What each symbol does to the units:
* | ba du ni ko
Q174 | Q281 Q527 Q972 Q745
Q10 | Q685 Q985 Q647 Q889
Q795 | Q545 Q174 Q944 Q985
Q39 | Q697 Q312 Q134 Q12
Q241 | Q984 Q524 Q934 Q812
Q123 | Q186 Q513 Q644 Q982
Q877 | Q73 Q595 Q278 Q97
Q394 | Q789 Q170 Q127 Q142
Q659 | Q382 Q820 Q463 Q298
Q970 | Q791 Q157 Q769 Q524
Q789 | Q97 Q278 Q24 Q870
Q977 | Q463 Q283 Q828 Q48
Q820 | Q847 Q358 Q385 Q175
Q278 | Q465 Q714 Q728 Q877
Q652 | Q573 Q542 Q75 Q957
Q946 | Q181 Q204 Q551 Q838
Q982 | Q850 Q88 Q123 Q916
Q316 | Q927 Q610 Q204 Q181
Q19 | Q889 Q647 Q95 Q743
Q368 | Q46 Q142 Q697 Q586
Q796 | Q142 Q127 Q312 Q697
Q298 | Q283 Q175 Q659 Q828
Q140 | Q838 Q551 Q808 Q264
Q573 | Q562 Q410 Q314 Q284
Q73 | Q957 Q75 Q465 Q485
Q385 | Q227 Q199 Q178 Q820
Q894 | Q170 Q97 Q870 Q127
Q644 | Q88 Q12 Q844 Q123
Q261 | Q144 Q916 Q253 Q762
Q281 | Q977 Q298 Q398 Q749
Q46 | Q127 Q870 Q25 Q312
Q594 | Q985 Q944 Q468 Q647
Q253 | Q109 Q982 Q248 Q261
Q479 | Q594 Q685 Q889 Q804
Q104 | Q95 Q479 Q522 Q418
Q889 | Q468 Q337 Q10 Q479
Q838 | Q797 Q316 Q946 Q114
Q127 | Q24 Q379 Q894 Q394
Q773 | Q418 Q522 Q18 Q535
Q513 | Q586 Q697 Q12 Q88
Q693 | Q187 Q762 Q791 Q635
Q75 | Q314 Q29 Q605 Q652
Q398 | Q828 Q659 Q527 Q281
Q25 | Q894 Q789 Q142 Q46
Q713 | Q743 Q95 Q418 Q917
Q12 | Q368 Q796 Q39 Q513
Q359 | Q620 Q890 Q570 Q532
Q984 | Q769 Q693 Q50 Q344
Q850 | Q12 Q134 Q186 Q844
Q155 | Q532 Q570 Q604 Q682
Q97 | Q485 Q465 Q877 Q379
Q769 | Q76 Q187 Q635 Q970
Q264 | Q114 Q946 Q140 Q49
Q88 | Q134 Q368 Q513 Q186
Q710 | Q917 Q418 Q535 Q295
Q199 | Q155 Q872 Q455 Q358
Q344 | Q970 Q635 Q984 Q365
Q916 | Q844 Q186 Q982 Q109
Q468 | Q795 Q403 Q685 Q594
Q809 | Q972 Q749 Q545 Q403
Q95 | Q10 Q594 Q804 Q19
Q527 | Q298 Q463 Q48 Q398
Q620 | Q264 Q808 Q429 Q119
Q944 | Q745 Q972 Q403 Q795
Q416 | Q820 Q178 Q283 Q463
Q685 | Q944 Q809 Q337 Q468
Q835 | Q373 Q500 Q289 Q610
Q485 | Q714 Q652 Q73 Q728
Q728 | Q595 Q957 Q485 Q278
Q844 | Q513 Q39 Q850 Q644
Q157 | Q261 Q248 Q187 Q76
Q142 | Q870 Q24 Q394 Q25
Q358 | Q682 Q604 Q199 Q227
Q762 | Q22 Q109 Q261 Q133
Q797 | Q171 Q927 Q181 Q148
Q181 | Q218 Q829 Q316 Q797
Q522 | Q804 Q889 Q743 Q104
Q551 | Q316 Q171 Q148 Q946
Q642 | Q199 Q662 Q847 Q178
Q134 | Q796 Q46 Q586 Q39
Q429 | Q140 Q160 Q890 Q620
Q308 | Q535 Q18 Q410 Q562
Q160 | Q551 Q797 Q114 Q808
Q647 | Q337 Q795 Q594 Q10
Q635 | Q157 Q133 Q693 Q769
Q410 | Q773 Q917 Q295 Q308
Q53 | Q601 Q812 Q373 Q234
Q697 | Q25 Q394 Q796 Q368
Q828 | Q416 Q382 Q298 Q977
Q743 | Q479 Q10 Q19 Q522
Q595 | Q75 Q284 Q714 Q465
Q148 | Q204 Q218 Q797 Q551
Q57 | Q365 Q984 Q812 Q601
Q662 | Q872 Q532 Q682 Q455
Q119 | Q49 Q140 Q620 Q510
Q870 | Q379 Q877 Q789 Q894
Q365 | Q524 Q769 Q344 Q934
Q510 | Q890 Q264 Q119 Q570
Q289 | Q509 Q601 Q234 Q835
Q18 | Q104 Q743 Q917 Q773
Q171 | Q610 Q289 Q218 Q204
Q204 | Q829 Q835 Q171 Q316
Q283 | Q385 Q642 Q382 Q416
Q465 | Q652 Q605 Q595 Q73
Q170 | Q278 Q485 Q379 Q24
Q812 | Q344 Q50 Q241 Q57
Q601 | Q934 Q344 Q57 Q500
Q562 | Q710 Q773 Q308 Q29
Q957 | Q284 Q314 Q652 Q714
Q749 | Q48 Q828 Q281 Q848
Q175 | Q642 Q227 Q820 Q382
Q109 | Q644 Q850 Q916 Q144
Q872 | Q570 Q119 Q617 Q604
Q48 | Q659 Q416 Q977 Q527
Q49 | Q160 Q838 Q264 Q890
Q218 | Q835 Q234 Q927 Q171
Q570 | Q429 Q49 Q510 Q359
Q682 | Q617 Q359 Q155 Q662
Q373 | Q57 Q241 Q509 Q53
Q29 | Q295 Q535 Q562 Q542
Q248 | Q916 Q123 Q22 Q253
Q455 | Q604 Q617 Q662 Q199
Q985 | Q809 Q745 Q795 Q337
Q532 | Q119 Q429 Q359 Q617
Q714 | Q605 Q573 Q957 Q595
Q114 | Q148 Q181 Q838 Q160
Q186 | Q39 Q586 Q88 Q850
Q610 | Q53 Q509 Q835 Q829
Q314 | Q308 Q295 Q542 Q573
Q808 | Q946 Q148 Q160 Q140
Q178 | Q358 Q455 Q642 Q385
Q312 | Q394 Q894 Q46 Q796
Q187 | Q253 Q22 Q133 Q157
Q500 | Q241 Q365 Q601 Q509
Q463 | Q175 Q385 Q416 Q659
Q234 | Q500 Q57 Q53 Q289
Q917 | Q522 Q19 Q713 Q18
Q337 | Q403 Q545 Q985 Q685
Q848 | Q527 Q977 Q749 Q972
Q804 | Q647 Q468 Q479 Q95
Q509 | Q812 Q934 Q500 Q373
Q144 | Q123 Q844 Q109 Q22
Q403 | Q174 Q848 Q809 Q944
Q586 | Q312 Q25 Q368 Q134
Q295 | Q18 Q713 Q710 Q410
Q418 | Q19 Q804 Q104 Q713
Q227 | Q662 Q155 Q358 Q847
Q524 | Q693 Q76 Q970 Q50
Q76 | Q762 Q253 Q157 Q791
Q745 | Q749 Q398 Q174 Q545
Q927 | Q289 Q53 Q829 Q218
Q284 | Q29 Q308 Q573 Q605
Q542 | Q410 Q710 Q29 Q314
Q535 | Q713 Q104 Q773 Q710
Q934 | Q50 Q970 Q365 Q241
Q791 | Q133 Q261 Q76 Q693
Q890 | Q808 Q114 Q49 Q429
Q617 | Q510 Q620 Q532 Q872
Q604 | Q359 Q510 Q872 Q155
Q379 | Q728 Q73 Q97 Q170
Q22 | Q982 Q644 Q144 Q248
Q847 | Q455 Q682 Q227 Q642
Q829 | Q234 Q373 Q610 Q927
Q50 | Q635 Q791 Q524 Q984
Q605 | Q542 Q562 Q284 Q75
Q382 | Q178 Q847 Q175 Q283
Q24 | Q877 Q728 Q170 Q789
Q133 | Q248 Q144 Q762 Q187
Q972 | Q398 Q48 Q848 Q174
Q545 | Q848 Q281 Q745 Q809

The rows follow the links: the fewer symbols apart two units are, the more alike their rows tend to be.

Rows of some units; one shown again gets a slightly different row:
Q316: -5 29 -6 -7 -29 33 -21 6 -53 5 30 24 7 -31 23 2 -4 -7 -18 2 14 4 -9 -18 -21 30 9 -1 -11 -15 -7 5 -20 -3 13 -10 26 10 -11 -32 -1 2 -4 -8 -21 -17 -13 -11 25 21 -10 -5 -7 3 -24 -18 21 20 5 13 30 8 -21 -10 16 -24 12
Q551: -5 23 -7 -4 -28 33 -25 1 -53 4 28 18 15 -30 23 1 -6 -9 -20 8 13 6 -10 -22 -15 33 9 0 -12 -15 -5 4 -24 -5 14 -11 25 9 -7 -30 0 2 -5 -10 -18 -17 -11 -8 26 24 -14 -4 -10 3 -23 -16 23 19 6 11 30 1 -25 -12 18 -23 11
Q19: 5 -41 7 19 27 -29 0 -18 43 -6 -31 -35 21 28 -16 -3 -8 3 9 18 -16 4 6 2 37 -20 -6 4 7 10 13 -7 2 -7 -8 8 -23 -15 24 29 3 3 3 -4 29 13 19 18 -18 -7 -6 7 -10 -1 22 21 -12 -24 1 -20 -23 -30 4 -2 -9 20 -14
Q812: -6 42 -7 -18 -27 29 0 19 -42 6 32 36 -23 -27 15 2 8 -4 -9 -19 16 -4 -5 0 -38 19 7 -3 -6 -9 -14 7 -1 8 8 -6 22 16 -23 -29 -4 -3 -3 6 -29 -13 -19 -18 17 6 7 -6 11 1 -22 -22 11 24 -1 20 22 30 -3 3 7 -20 14
Q261: -3 39 -5 -24 -14 12 24 27 -13 6 21 36 -46 -13 -1 2 18 3 5 -34 11 -13 1 21 -42 -2 1 -5 1 0 -16 7 20 16 -1 1 10 15 -28 -14 -4 -7 -1 18 -26 -3 -17 -19 2 -15 23 -5 27 -2 -11 -17 -4 18 -6 21 5 44 19 15 -6 -7 10
Q248: -2 38 -4 -24 -12 9 26 28 -10 5 18 35 -47 -11 -3 3 19 4 7 -35 10 -13 1 22 -42 -5 1 -6 2 2 -15 6 22 16 -2 2 8 14 -27 -12 -4 -8 1 19 -25 -2 -16 -19 -1 -16 25 -5 28 -2 -9 -16 -6 16 -7 21 2 44 20 16 -7 -5 9
Q617: -2 -1 -3 11 -16 23 -37 -15 -40 1 13 -4 41 -20 22 0 -16 -10 -21 27 5 13 -10 -32 12 31 7 3 -11 -15 5 0 -33 -14 13 -10 18 0 10 -20 2 7 -5 -20 -2 -14 0 4 23 32 -27 -1 -27 4 -14 -4 22 7 9 -3 25 -25 -34 -20 20 -17 5
Q175: 0 -24 1 21 -1 5 -36 -25 -14 -2 -5 -23 51 -4 13 -2 -20 -7 -16 36 -3 15 -6 -32 31 19 3 4 -7 -9 11 -4 -32 -18 9 -6 4 -9 22 -3 4 8 -3 -22 14 -6 10 14 13 27 -29 2 -32 4 -2 8 15 -7 10 -14 12 -40 -31 -20 16 -6 -3
Q524: -4 43 -6 -22 -23 22 11 24 -33 6 28 38 -33 -23 9 2 13 -1 -3 -27 14 -8 -3 8 -41 10 5 -4 -5 -7 -16 7 8 12 4 -4 20 16 -27 -23 -4 -5 -2 12 -29 -10 -19 -20 12 -3 14 -6 19 0 -19 -21 6 23 -4 22 16 38 6 7 2 -15 13
Q659: 1 -30 1 22 4 1 -33 -26 -5 -4 -11 -28 52 1 10 -2 -19 -6 -12 37 -6 15 -4 -28 35 14 1 5 -5 -6 13 -5 -29 -17 6 -5 -1 -12 25 3 5 9 -2 -22 19 -3 13 16 8 24 -28 4 -32 3 3 11 12 -10 9 -17 6 -43 -27 -19 12 -1 -6
Q916: -2 33 -2 -23 -8 5 30 27 -3 4 15 32 -50 -6 -6 3 19 5 10 -36 8 -14 3 26 -39 -9 0 -5 3 4 -15 6 26 17 -5 3 4 13 -27 -6 -5 -8 0 20 -22 0 -14 -17 -4 -21 27 -4 29 -3 -6 -14 -8 14 -8 19 -2 44 24 18 -11 -2 8
Q465: 4 -14 5 -3 23 -29 31 6 49 -3 -22 -9 -26 28 -24 -1 10 9 21 -15 -10 -10 11 28 4 -33 -9 -2 12 17 1 -2 29 10 -15 11 -23 -5 0 28 -1 -4 4 15 12 17 7 4 -27 -28 20 3 18 -4 20 11 -23 -13 -7 -5 -30 11 30 17 -21 22 -9
Q647: 4 -43 6 21 24 -24 -8 -22 36 -6 -30 -37 30 24 -11 -3 -11 2 5 25 -15 7 4 -6 40 -14 -6 4 5 7 15 -7 -6 -10 -5 4 -20 -15 27 25 4 4 3 -10 29 10 19 19 -13 1 -12 5 -16 0 20 21 -7 -23 3 -22 -18 -36 -3 -6 -3 16 -13
Q123: -2 33 -3 -23 -6 2 31 27 1 4 13 30 -51 -3 -7 2 20 6 11 -37 7 -14 4 27 -37 -12 -1 -5 4 5 -13 6 28 17 -5 4 3 12 -26 -5 -5 -8 1 21 -20 2 -14 -17 -6 -22 27 -5 31 -3 -5 -13 -10 12 -9 18 -5 44 26 19 -11 0 7
Q710: 5 -35 8 11 29 -32 14 -9 51 -5 -32 -28 3 31 -20 -2 1 7 16 5 -15 -1 9 13 27 -28 -9 2 10 14 10 -6 15 -2 -13 10 -27 -12 17 32 2 0 4 3 25 16 16 14 -23 -17 5 6 1 -2 24 19 -18 -23 -3 -16 -28 -15 16 7 -14 23 -13
Q743: 5 -41 7 17 27 -29 2 -17 44 -6 -32 -35 19 28 -15 -3 -7 4 10 18 -16 4 6 2 36 -21 -7 3 8 10 13 -7 4 -7 -9 8 -23 -16 22 29 3 3 4 -4 29 14 19 17 -18 -7 -4 7 -10 -1 23 21 -13 -25 1 -20 -23 -28 5 -1 -9 21 -14
Q970: -5 43 -6 -22 -22 23 11 24 -31 6 28 38 -35 -22 8 3 13 -1 -2 -28 14 -9 -3 10 -41 10 5 -6 -4 -5 -15 7 9 12 4 -4 18 16 -27 -23 -4 -5 -2 12 -29 -9 -19 -20 11 -4 15 -6 20 -1 -19 -21 5 23 -3 22 16 39 8 8 1 -14 12
Q890: -4 11 -6 4 -22 29 -33 -8 -48 2 21 7 30 -26 24 0 -13 -10 -21 19 9 10 -9 -29 -1 34 9 1 -12 -16 1 1 -30 -10 14 -12 22 4 2 -26 1 5 -5 -16 -10 -16 -6 -2 25 29 -21 -3 -20 5 -19 -10 23 12 8 3 29 -14 -31 -17 20 -21 8
Q155: -1 -6 -2 13 -13 20 -38 -18 -35 0 10 -8 44 -17 21 -1 -17 -10 -21 30 3 13 -9 -33 15 30 7 4 -9 -13 6 -2 -34 -15 12 -10 15 -2 12 -18 3 7 -4 -21 2 -13 2 6 21 30 -28 0 -28 4 -12 -1 21 4 10 -6 23 -29 -34 -21 20 -15 3
Q957: 4 -18 6 0 26 -31 28 4 51 -4 -25 -13 -21 29 -24 -1 9 8 20 -13 -12 -9 10 25 10 -33 -9 -1 12 16 2 -3 27 7 -14 11 -24 -6 4 29 0 -4 5 12 15 16 9 6 -26 -28 18 4 15 -3 21 13 -23 -16 -7 -7 -30 6 27 15 -20 23 -10
Q368: 1 18 1 -19 6 -12 37 24 22 2 -1 19 -49 8 -16 1 19 9 17 -35 1 -14 7 32 -26 -24 -4 -4 8 10 -9 3 33 17 -10 8 -8 6 -19 8 -4 -8 3 23 -10 8 -7 -12 -16 -29 29 -2 31 -4 6 -5 -17 4 -10 11 -16 37 33 20 -18 9 1
Q398: 2 -36 3 24 11 -8 -28 -27 7 -4 -17 -33 49 8 5 -3 -19 -4 -8 36 -9 14 -3 -24 40 7 1 5 -2 -2 15 -7 -25 -17 3 -2 -6 -13 27 9 5 9 0 -19 23 1 16 18 3 19 -26 5 -29 2 8 15 7 -15 8 -20 0 -44 -23 -16 8 4 -8
Q114: -4 20 -6 -1 -26 31 -28 -2 -51 4 26 14 19 -30 25 1 -8 -9 -20 11 12 8 -10 -24 -11 32 9 1 -12 -16 -4 3 -26 -6 15 -10 25 6 -4 -30 0 3 -4 -12 -15 -17 -10 -6 26 28 -17 -3 -14 4 -22 -13 22 16 6 8 31 -4 -27 -14 19 -23 10
Q241: -5 42 -7 -19 -26 28 3 19 -41 6 31 37 -25 -27 13 3 9 -3 -8 -20 15 -5 -5 2 -39 18 6 -3 -6 -9 -14 7 -1 8 8 -6 23 15 -24 -27 -4 -4 -2 7 -29 -12 -19 -18 16 4 8 -7 13 0 -21 -22 12 24 -2 20 21 32 -1 3 5 -19 13

Each walk starts at a row. The symbols on each line, taken left to right, move it on to the next unit.
Answer with the unit's row; about right is enough.
new walk
0 22 0 -20 2 -7 36 24 17 2 3 22 -50 5 -14 2 20 8 16 -36 3 -15 6 31 -29 -21 -4 -5 7 9 -11 4 32 17 -9 7 -5 9 -22 5 -4 -9 3 22 -13 6 -10 -13 -13 -27 30 -3 31 -4 3 -8 -15 5 -10 14 -13 41 31 20 -16 6 3
du ko ko du ko ko ko ba ko -> 2 7 3 -14 13 -18 38 19 34 0 -9 9 -44 17 -20 1 18 9 20 -31 -3 -14 8 33 -18 -29 -7 -3 9 13 -7 2 34 15 -12 10 -14 3 -14 16 -3 -8 3 21 -2 12 -3 -7 -21 -31 28 0 28 -5 11 0 -21 -3 -10 6 -22 30 33 21 -20 15 -3
ni ba ko ko du ni -> 4 -8 4 -7 21 -27 35 10 47 -1 -19 -3 -33 25 -23 0 14 9 21 -21 -8 -11 9 30 -1 -33 -8 -2 12 15 -1 -1 32 11 -14 11 -21 -2 -4 24 -1 -6 5 17 9 15 4 1 -25 -30 23 2 22 -4 19 8 -23 -11 -8 -2 -28 17 32 18 -20 19 -7
new walk
1 13 1 -17 8 -15 37 21 28 1 -4 16 -48 11 -18 1 19 8 19 -33 -1 -14 8 32 -22 -26 -5 -4 9 12 -9 3 34 16 -11 9 -10 5 -17 12 -4 -8 3 22 -7 9 -6 -10 -18 -30 29 -1 30 -4 8 -2 -19 0 -10 9 -19 35 33 21 -18 11 -1
du ni ba ko ba du ba ni du -> 5 -31 7 8 29 -33 18 -7 52 -5 -31 -25 -2 31 -22 -1 1 7 17 0 -15 -3 9 16 24 -30 -9 1 11 15 8 -5 18 2 -13 10 -26 -11 13 31 1 -1 4 5 22 16 15 12 -25 -19 8 6 4 -3 24 18 -20 -21 -4 -15 -30 -11 19 8 -15 23 -13
ba du du ni ko ba -> 5 -43 7 22 24 -24 -9 -22 35 -6 -29 -38 32 24 -10 -2 -11 1 4 25 -15 8 3 -7 41 -12 -5 4 5 7 15 -7 -7 -12 -5 4 -19 -16 27 25 3 5 2 -11 30 10 20 19 -12 1 -13 6 -18 -1 19 21 -7 -23 3 -22 -17 -37 -6 -7 -3 16 -13
new walk
3 -38 4 24 13 -11 -25 -27 12 -5 -19 -35 47 12 2 -3 -18 -4 -7 34 -10 12 -1 -21 41 4 -1 5 -1 -1 15 -6 -21 -16 2 -1 -10 -14 27 12 5 8 0 -18 25 3 16 19 0 15 -24 6 -28 2 10 16 4 -18 7 -21 -3 -44 -20 -15 7 5 -10
ni ni ko du ni ni ba du ko -> -1 -18 0 19 -5 11 -37 -23 -22 -2 0 -19 50 -9 17 -2 -20 -8 -18 34 -2 15 -8 -32 26 23 5 4 -8 -10 10 -4 -33 -17 10 -7 7 -7 19 -8 3 8 -3 -22 10 -8 8 11 16 29 -29 2 -31 4 -5 5 17 -3 10 -11 16 -39 -33 -21 17 -10 -1
ko ba du ba ni du ba ba ko du -> -4 30 -7 -8 -28 33 -18 7 -53 5 31 25 5 -31 22 1 -3 -8 -18 1 14 3 -10 -17 -22 30 9 -1 -11 -15 -7 6 -19 -1 13 -10 26 10 -12 -31 -2 2 -4 -6 -22 -16 -14 -12 26 20 -9 -4 -6 3 -23 -18 20 21 4 14 30 9 -20 -9 16 -24 12
new walk
2 3 3 -12 15 -21 37 16 37 0 -11 6 -42 19 -21 1 17 10 21 -28 -4 -13 10 33 -12 -30 -7 -4 10 14 -5 1 34 15 -13 11 -17 2 -11 19 -2 -7 4 21 0 13 -1 -5 -23 -31 27 0 27 -5 13 3 -22 -6 -9 4 -24 27 34 20 -20 16 -4
ni ko du ba ko du ni ba ko -> 5 -26 6 4 28 -33 24 -1 53 -4 -28 -20 -12 30 -24 -2 5 8 19 -6 -12 -6 9 21 17 -32 -9 0 12 16 6 -5 23 4 -14 10 -26 -9 8 31 0 -1 4 9 20 16 12 9 -26 -24 13 5 10 -4 23 17 -21 -19 -5 -11 -30 -3 25 12 -18 24 -12
ba ni ba du ba du ko ko ba du -> 4 -41 5 24 18 -16 -19 -26 21 -6 -24 -38 42 17 -4 -3 -16 -2 -3 32 -12 11 1 -17 43 -3 -2 5 1 2 15 -7 -16 -15 -1 1 -14 -15 28 18 4 7 1 -16 27 6 19 19 -5 10 -20 6 -24 2 14 19 0 -19 6 -22 -8 -43 -14 -12 3 10 -11
new walk
1 -33 2 24 7 -4 -31 -28 1 -4 -13 -31 50 5 7 -2 -20 -5 -11 37 -7 14 -3 -26 38 11 0 5 -3 -5 14 -6 -27 -18 4 -4 -4 -12 26 6 4 8 -2 -22 21 -1 15 17 5 21 -27 4 -31 3 5 13 9 -13 8 -18 3 -45 -26 -19 11 1 -7
ni ba ba ko ko du ko ko -> 0 -19 0 19 -4 10 -37 -24 -20 -2 -1 -21 50 -7 15 -2 -19 -8 -17 35 -1 15 -7 -32 28 23 4 4 -7 -10 10 -4 -33 -17 10 -8 7 -7 20 -7 4 9 -2 -22 11 -8 9 12 15 28 -29 2 -31 4 -5 5 17 -4 10 -12 15 -38 -32 -22 17 -9 -2
ko ni ko ko du du -> -3 -5 -3 14 -14 20 -37 -16 -37 0 11 -7 43 -18 21 -1 -17 -9 -21 29 4 14 -9 -33 14 30 7 3 -11 -14 6 0 -34 -14 13 -10 16 -3 12 -17 2 7 -5 -20 0 -13 2 6 22 31 -27 0 -27 4 -13 -3 21 4 9 -4 23 -27 -33 -21 21 -17 4
new walk
-5 23 -6 -2 -27 32 -25 0 -52 4 27 17 16 -30 24 1 -6 -9 -20 9 12 7 -10 -23 -13 33 10 1 -12 -15 -5 4 -25 -5 15 -11 25 8 -7 -30 -1 3 -5 -11 -17 -17 -11 -7 26 25 -15 -4 -13 4 -23 -14 22 19 6 9 30 0 -26 -12 19 -23 11
ko ni ko ko du du -> -5 34 -7 -11 -30 33 -14 10 -51 5 32 28 -2 -31 21 2 0 -7 -15 -5 15 1 -9 -13 -27 28 8 -1 -10 -14 -9 6 -14 1 12 -10 26 13 -16 -31 -2 0 -4 -3 -25 -16 -15 -13 23 16 -6 -6 -1 3 -25 -19 18 22 2 16 28 16 -16 -6 14 -23 14
ko ko ko ba ni du -> -6 40 -8 -17 -28 30 -3 17 -46 6 32 34 -18 -28 16 3 6 -4 -10 -15 16 -3 -7 -3 -36 22 7 -3 -7 -11 -13 7 -4 6 10 -7 24 14 -22 -30 -2 -2 -4 3 -28 -14 -19 -17 20 8 4 -6 8 1 -23 -21 14 24 0 20 25 27 -6 0 9 -21 14
new walk
-5 13 -5 3 -23 30 -32 -7 -49 3 22 8 28 -27 23 1 -12 -10 -22 17 10 10 -10 -27 -2 33 9 2 -12 -16 -1 1 -30 -9 15 -11 22 4 1 -27 1 4 -5 -15 -11 -16 -7 -2 26 28 -21 -3 -19 4 -20 -11 23 14 8 5 29 -12 -30 -17 20 -22 8
ko ni ko ba ba ko du ni ni -> -5 32 -7 -8 -29 32 -18 7 -52 4 31 24 3 -32 22 2 -3 -8 -16 0 15 3 -9 -17 -24 29 9 0 -11 -15 -8 6 -18 -2 13 -10 26 11 -13 -31 -2 1 -4 -7 -23 -17 -14 -12 25 20 -9 -5 -4 3 -24 -18 20 21 4 14 29 11 -19 -8 15 -23 12
ko ni ba ni du du -> -5 42 -7 -20 -25 26 5 21 -39 6 30 37 -28 -26 12 3 10 -2 -6 -22 16 -7 -4 4 -40 15 6 -4 -5 -8 -14 7 3 10 6 -5 21 15 -25 -26 -4 -4 -2 8 -29 -11 -20 -20 15 1 10 -7 15 0 -21 -21 9 23 -1 22 19 34 1 5 6 -18 13
